[133 185 198 162 113 140 123 124  87 142 140] -> foli
[126 132  79 121 199 131 182 177 142 124  88] -> sitov
[120 111 126 141  98 113  81 199 124 164 165] -> ref
[117 151 129 126 132 113 188 122 125 133 109] -> Tusop
[130 152 110 155 152 129 135  78 147 177 143] -> suve
loc: [198] -> foli, 2
loc: [120] -> ref, 0
loc: [151] -> Tusop, 1
loc: [125] -> Tusop, 8
loc: [88] -> sitov, 10
loc: [81] -> ref, 6

[147 132 131 115 102 123 115 124 125 130 129 129 117]  gizav
[146 136 135 126 146 104 143 111 139 127 119 123 169]  luvoz
[169 145 143 125 131  75 158  88 151 130 109 114 220]  suve
[145 114 135 123 138 106 137 110 137 129 123 120 164]  Tusop
[128 131 133 115 104 119 116 122 125 131 127 127 126]  sitov
[126 132 131 115 102 123 115 124 125 130 129 129 117]  lonog
[119 123 125 130 110 142 122 137 120 126 134 132 107]  Neme
loc: [128] -> sitov, 0
loc: [158] -> suve, 6
asked: [128 131 133 115 104 119 116 122 125 131 127 127 126] -> sitov
asked: [126 132 131 115 102 123 115 124 125 130 129 129 117] -> lonog
loc: [134] -> Neme, 10
loc: [111] -> luvoz, 7
asked: [146 136 135 126 146 104 143 111 139 127 119 123 169] -> luvoz

[137 121 124 122 118 116 116 114 115 105 104  98 138] -> Neme
[127 137 147 159 167 174 117 185 193 195 198 202 215] -> Tusop
[137 138 139 139 147 149 148 149 145 152 149 153 157] -> suve
[124 117 117 116 107 115 110 111 104 101 100 101 103] -> lonog
[129 121 116 113 111 105  99  99  99  96  91  86  94] -> gizav
asked: [137 121 124 122 118 116 116 114 115 105 104  98 138] -> Neme
asked: [137 138 139 139 147 149 148 149 145 152 149 153 157] -> suve

[125  99 173  90  59 138 168  65  85 171 144 158 181 199 170  68  70 196
  86 191 180 156  72  59 175 155 198 102  67 197 115 195 140 152 139  66
  67  85 190 195 108 126 121 100  55 116 200 161 138] -> Tusop
[125 130 173  90  59 138 168  65  85 171 144 158 181 199 170  68  70 196
  86 191 180 156  72  59 175 155 198 102  67 197 115  69 140 190 192  66
 145  85 190 195 108 126 121 100  55 116 200 161 138] -> Lize
[125 130 173  90  59 138 168  65  85 171 144 158 181 199 170  68  70 196
  86 191 180 156  72  59 175 155 198 143  65 197 115 195 140 152 192  66
  58  85 190 195 108 126 121 100  55 116 200 161 138] -> kig
asked: [125  99 173  90  59 138 168  65  85 171 144 158 181 199 170  68  70 196
  86 191 180 156  72  59 175 155 198 102  67 197 115 195 140 152 139  66
  67  85 190 195 108 126 121 100  55 116 200 161 138] -> Tusop
asked: [125 130 173  90  59 138 168  65  85 171 144 158 181 199 170  68  70 196
  86 191 180 156  72  59 175 155 198 143  65 197 115 195 140 152 192  66
  58  85 190 195 108 126 121 100  55 116 200 161 138] -> kig
asked: [125 130 173  90  59 138 168  65  85 171 144 158 181 199 170  68  70 196
  86 191 180 156  72  59 175 155 198 102  67 197 115  69 140 190 192  66
 145  85 190 195 108 126 121 100  55 116 200 161 138] -> Lize

[154  98  68 107 120 206 114] : kig
[137  55  68 159  91 143  97] : foli
[ 89  88  68 199 153 178 121] : Lize
[ 67 104  68 157 115  79  78] : Tusop
loc: [143] -> foli, 5
loc: [115] -> Tusop, 4

[ 95  52 174 125  99] = beg
[104  70 157  94 105] = kig
[105  93 143 121 114] = Neme
loc: [121] -> Neme, 3
loc: [93] -> Neme, 1
loc: [104] -> kig, 0
loc: [95] -> beg, 0
loc: [114] -> Neme, 4
loc: [94] -> kig, 3
loc: [52] -> beg, 1

[ 92 109 142 180 112  81] -> Tusop
[160 106 139 171 101  92] -> sitov
[149  58 189 131 133 128] -> gizav
[150 125 139 100 215 130] -> lonog
[150 125 139 100 179 166] -> suve
[154 127 102 104 180 181] -> beg
[114 159  97 128 156 143] -> Lize
[158 130 135 105 154 158] -> luvoz
loc: [149] -> gizav, 0
loc: [131] -> gizav, 3
loc: [101] -> sitov, 4
loc: [104] -> beg, 3
loc: [159] -> Lize, 1
loc: [106] -> sitov, 1

[155 127 143 209 146  85] = Lize
[155 127 143 147 171  89] = suve
[176 193 206 152 178  86] = foli
loc: [147] -> suve, 3
loc: [206] -> foli, 2

[ 61  78 195 160 121 130 140  87  75  90] : Neme
[100 113 148 168 176  83  60 102 109 103] : kig
[150 149 106  99  71 171 196 153 153 149] : suve
[150 149 106  99  71 171 109 170 175 170] : Lize
[120  85 168  53 148 137 134 117  97 121] : lonog
loc: [83] -> kig, 5
loc: [102] -> kig, 7
loc: [60] -> kig, 6
loc: [196] -> suve, 6
loc: [78] -> Neme, 1

[147 113 149 119 105 158 128 129 144 156 124 125 120 164 114  99 133 134
 168  97 110  99 107 141 147 127 151 101 109 140 140 142 116 174 125  94
  88 153 123 111 112 128 112 127 118 115 105 122  87  85 145 125 126  80
  84 151 133 116 113 173 109 130] = luvoz
[ 91 169 141 148  73 146 115 133 103  97  55 144 117 105  59 121 125 161
 130 121 139 130 116 125 177 159 164 151 158 178 166 125 157 152  79 179
  92  96  95 141  39 117 188 112  98  95 116 181 142  79  75 174 140  81
  86 130 134 116 151 138 136  45] = foli
[ 95 165 132 155  78 148 112 143  98  96  56 160 118  97  56 128 121 155
 124 117 138 125 105 120 173 110 167 153 157 192 149 125 150 148  78 186
  90  88 106 138  38 114 189 114  99  84 121 170 145  82  72 167 136  97
  93 119 122 104 146 135 130  46] = gizav
[ 97 170 129 158  75 147 111 148 101  98  57 158 120  96  55 132 123 156
 128 113 140 126 106 116 172 106 167 150 153 192 149 130 153 147  77 188
  90  91  99 137  36 113 188 111  94  86 118 174 144  82  73 170 136  92
  93 120 119 104 144 135 125  41] = Lize
[144 107 121 125 126 118 122 117 107 143 162 157 139 119 117 118 117 109
 118 129 132 127 125 117 104 128 144 112 113 162 154 112 133 121 169  99
 122 120 144 108 136 123 145 109 123 152 140 101 119 119 111 119 128 122
 142 119 130 142 128  99 114 131] = lonog
asked: [ 95 165 132 155  78 148 112 143  98  96  56 160 118  97  56 128 121 155
 124 117 138 125 105 120 173 110 167 153 157 192 149 125 150 148  78 186
  90  88 106 138  38 114 189 114  99  84 121 170 145  82  72 167 136  97
  93 119 122 104 146 135 130  46] -> gizav
loc: [168] -> luvoz, 18
loc: [108] -> lonog, 39
loc: [160] -> gizav, 11

